Below is a small trained network, with its code and all its weights. Each question gives an input and a target symbol and asks what happens when units are switched off, that is, made to give their printed mean instead of their output.

import numpy as np


def w(rows, s, z=0):
    codes = np.array(rows[::2]) - 128.0
    scale = np.full(codes.shape[1], s)
    scale[-1] = z or s
    return codes * scale


def f(y):
    return np.maximum(y, 0)


def softmax(a):
    e = np.exp(a - a.max(-1, keepdims=True))
    return e / e.sum(-1, keepdims=True)


def log_softmax(a):
    a = a - a.max(-1, keepdims=True)
    return a - np.log(np.exp(a).sum(-1, keepdims=True))


def net(x, mask):
    ids = ['αβγλμξστψω'.index(c) for c in x.split()]
    T = len(ids)
    res = E[ids] + P[:T]
    u = 0
    for l in range(2):
        r = res
        for j in range(2):
            rows = slice(3 * j, 3 * j + 3)
            q, k, v = (r @ M[l][rows].T for M in (Q, K, V))
            z = softmax(np.where(np.tri(T) > 0, q @ k.T / 3**0.5, -1e9)) @ v
            o = O[l][rows]
            res = res + np.where(mask[u + j], z, o[:, -1]) @ o[:, :-1]
        u += 2
        y = f(res @ A[l][:, :-1].T + A[l][:, -1])
        res = res + np.where(mask[u : u + 16], y, B[l][:, -1]) @ B[l][:, :-1]
        u += 16
    return log_softmax(res[-1] @ U[:, :-1].T + U[:, -1])


Q, K, V, O, A, B = {}, {}, {}, {}, {}, {}
E = w([
[216,214,109,77],'α',
[130,113,43,157],'β',
[81,180,39,84],'γ',
[116,123,91,79],'λ',
[127,171,201,213],'μ',
[96,143,213,75],'ξ',
[175,124,88,229],'σ',
[178,95,181,139],'τ',
[150,176,35,234],'ψ',
[79,249,75,197],'ω',
],0.017)
P = w([
[155,249,150,89],'0',
[51,108,101,140],'1',
[195,157,111,103],'2',
[66,117,126,131],'3',
[202,128,84,87],'4',
[72,120,134,119],'5',
],0.015)
Q[0] = w([
[150,105,131,177],'L0H1',
[124,109,173,84],'L0H1',
[132,67,76,43],'L0H1',
[50,123,219,221],'L0H2',
[254,132,80,105],'L0H2',
[109,103,50,241],'L0H2',
],0.0095)
K[0] = w([
[97,132,138,107],'L0H1',
[111,189,89,103],'L0H1',
[124,201,178,173],'L0H1',
[154,128,236,214],'L0H2',
[106,10,33,30],'L0H2',
[92,98,107,191],'L0H2',
],0.011)
V[0] = w([
[62,111,61,188],'L0H1',
[179,101,60,16],'L0H1',
[253,178,117,170],'L0H1',
[153,203,119,82],'L0H2',
[40,120,144,139],'L0H2',
[139,147,131,252],'L0H2',
],0.0041)
O[0] = w([
[122,150,62,169,140],'L0H1',
[105,98,121,3,52],'L0H1',
[199,132,175,121,217],'L0H1',
[127,114,108,2,254],'L0H2',
[150,68,112,175,130],'L0H2',
[82,91,102,97,210],'L0H2',
],0.0045,0.0029)
A[0] = w([
[135,154,107,112,127],'L0N1',
[176,139,185,96,24],'L0N2',
[134,76,155,85,51],'L0N3',
[107,7,123,130,156],'L0N4',
[121,120,69,105,160],'L0N5',
[139,121,99,106,120],'L0N6',
[169,118,82,107,134],'L0N7',
[140,126,132,105,149],'L0N8',
[120,24,162,179,3],'L0N9',
[183,152,149,150,26],'L0N10',
[95,13,104,132,101],'L0N11',
[90,135,213,140,149],'L0N12',
[190,47,98,51,35],'L0N13',
[104,44,101,138,104],'L0N14',
[129,165,172,159,78],'L0N15',
[193,66,166,137,10],'L0N16',
],0.011,0.0056)
B[0] = w([
[157,123,76,115,224],'L0N1',
[117,103,83,173,183],'L0N2',
[119,155,108,197,141],'L0N3',
[130,61,219,149,173],'L0N4',
[145,90,85,94,253],'L0N5',
[136,110,137,111,168],'L0N6',
[164,102,179,139,212],'L0N7',
[161,116,153,120,171],'L0N8',
[154,213,239,169,140],'L0N9',
[76,84,144,193,169],'L0N10',
[158,3,111,119,165],'L0N11',
[114,194,230,68,237],'L0N12',
[125,151,168,200,166],'L0N13',
[180,65,89,149,161],'L0N14',
[111,183,165,134,196],'L0N15',
[94,169,93,45,140],'L0N16',
],0.0068,0.0042)
Q[1] = w([
[166,4,186,29],'L1H1',
[101,167,51,2],'L1H1',
[77,176,183,110],'L1H1',
[74,128,141,210],'L1H2',
[127,118,136,218],'L1H2',
[83,156,52,122],'L1H2',
],0.017)
K[1] = w([
[162,31,187,38],'L1H1',
[84,158,29,1],'L1H1',
[70,190,195,95],'L1H1',
[91,184,144,238],'L1H2',
[150,125,123,241],'L1H2',
[109,187,49,135],'L1H2',
],0.012)
V[1] = w([
[115,156,134,51],'L1H1',
[21,130,216,79],'L1H1',
[42,120,193,116],'L1H1',
[146,47,143,1],'L1H2',
[172,103,149,65],'L1H2',
[112,75,120,149],'L1H2',
],0.0055)
O[1] = w([
[134,95,140,177,155],'L1H1',
[119,83,3,170,129],'L1H1',
[104,98,55,138,120],'L1H1',
[96,194,146,185,1],'L1H2',
[107,139,123,174,87],'L1H2',
[120,145,91,119,50],'L1H2',
],0.0064,0.0041)
A[1] = w([
[115,106,146,140,102],'L1N1',
[149,170,188,95,1],'L1N2',
[25,154,103,189,77],'L1N3',
[177,40,98,145,5],'L1N4',
[171,113,137,113,142],'L1N5',
[149,185,209,88,148],'L1N6',
[130,87,176,140,42],'L1N7',
[143,114,177,9,151],'L1N8',
[137,136,119,42,182],'L1N9',
[167,109,139,119,136],'L1N10',
[94,43,104,188,103],'L1N11',
[170,190,93,104,84],'L1N12',
[143,151,56,148,109],'L1N13',
[148,98,69,134,161],'L1N14',
[70,131,147,71,131],'L1N15',
[43,44,108,62,115],'L1N16',
],0.013,0.012)
B[1] = w([
[112,116,129,98,134],'L1N1',
[107,47,143,181,145],'L1N2',
[59,162,115,96,181],'L1N3',
[4,118,107,178,143],'L1N4',
[82,162,122,143,176],'L1N5',
[143,143,75,74,255],'L1N6',
[168,135,155,79,131],'L1N7',
[117,154,101,158,202],'L1N8',
[152,122,184,151,226],'L1N9',
[96,142,113,140,167],'L1N10',
[134,175,208,105,174],'L1N11',
[95,91,159,134,190],'L1N12',
[137,116,109,136,169],'L1N13',
[144,98,118,191,182],'L1N14',
[161,110,132,149,166],'L1N15',
[162,79,105,60,196],'L1N16',
],0.013,0.0095)
U = w([
[181,227,139,59,236],'α',
[157,129,110,216,240],'β',
[98,130,200,216,174],'γ',
[168,73,158,88,91],'λ',
[5,185,193,150,80],'μ',
[141,88,58,78,21],'ξ',
[28,150,46,137,64],'σ',
[62,77,156,137,117],'τ',
[123,119,254,103,111],'ψ',
[63,128,150,35,3],'ω',
],0.0088,0.0042)

Each question gives the input, a string of symbols that net reads in full, and the target symbol t.
The units are the heads (3 rows each of Q, K, V and O) and the neurons (one row each of A and B). Each row of codes is followed by its name. A weight is (code - 128) times the scale printed after its matrix; where a second scale follows, it is the last column's (O, A, B and U).
mask holds one flag per unit, layer by layer, with each layer's heads first. A switched-off unit (its flag False) gives its mean, the last column of its rows in O or B, instead of its output. The means were averaged over made-up inputs and are rounded, as every weight is.
A unit's drop is (log p(t) with every unit on - log p(t) with that unit switched off) / (log p(t) with every unit on - log p(t) with every unit switched off).
The circuit of an input: a set's keep is (log p(t) with only the set's units on - log p(t) with every unit switched off) / (log p(t) with every unit on - log p(t) with every unit switched off). Starting from the 12 units with the biggest drops (on a tie, the unit counted first), units are removed one at a time, each time the one whose removal leaves the highest keep (on an exact tie, the one counted first), for as long as the keep stays at least 0.8.
circuit, biggest first: the units of the circuit, biggest drop first
unit that matters most: the unit with the biggest drop
k most important neurons: the k neurons with the biggest drops, biggest first
k most important neurons of layer l: the k neurons of layer l with the biggest drops, biggest first
which heads matter: for each layer, one digit per head in row order, 1 if its drop is at least 0.15 and else 0, layers parted by /
drop of u: that unit's drop, to one decimal
input β γ β μ μ, target β: which heads matter	00 / 10
input λ γ σ σ τ, target α: circuit, biggest first	[L1H1 L1N6]
input γ τ β ξ ψ, target α: circuit, biggest first	[L1H1]
input ω ψ μ τ ω, target β: which heads matter	00 / 00
input μ σ ξ ω β, target α: 2 most important neurons	[L0N5 L1N6]
input μ μ α τ β β, target τ: 4 most important neurons	[L1N4 L0N11 L1N16 L0N4]
input γ τ τ μ γ, target β: which heads matter	10 / 00
input ψ β τ μ, target μ: which heads matter	01 / 10
input β τ γ ξ τ, target β: 3 most important neurons	[L0N13 L0N4 L0N12]
input ω β μ σ β, target β: 3 most important neurons	[L0N11 L1N14 L0N4]
input α μ μ, target β: which heads matter	01 / 11
input λ μ ξ σ, target γ: which heads matter	01 / 00
input μ ψ ξ ω γ β, target τ: 2 most important neurons	[L1N4 L1N16]
input β ω ω α ψ, target α: circuit, biggest first	[L1H1]
input μ λ λ, target β: which heads matter	00 / 00
input μ τ ψ γ τ, target β: 2 most important neurons	[L0N16 L0N4]
input ξ ξ τ γ, target ξ: 2 most important neurons of layer 1	[L1N16 L1N11]
input ω μ λ ξ, target ω: 3 most important neurons of layer 1	[L1N16 L1N3 L1N14]
input μ γ ω ψ γ, target β: 2 most important neurons of layer 0	[L0N13 L0N7]
input ξ ω ξ, target β: unit that matters most	L1H1
input ω γ τ λ λ, target β: drop of L0H2	0.1
input ω μ ξ γ, target ξ: drop of L1N16	0.7
input ω β ω, target β: drop of L1N14	0.2
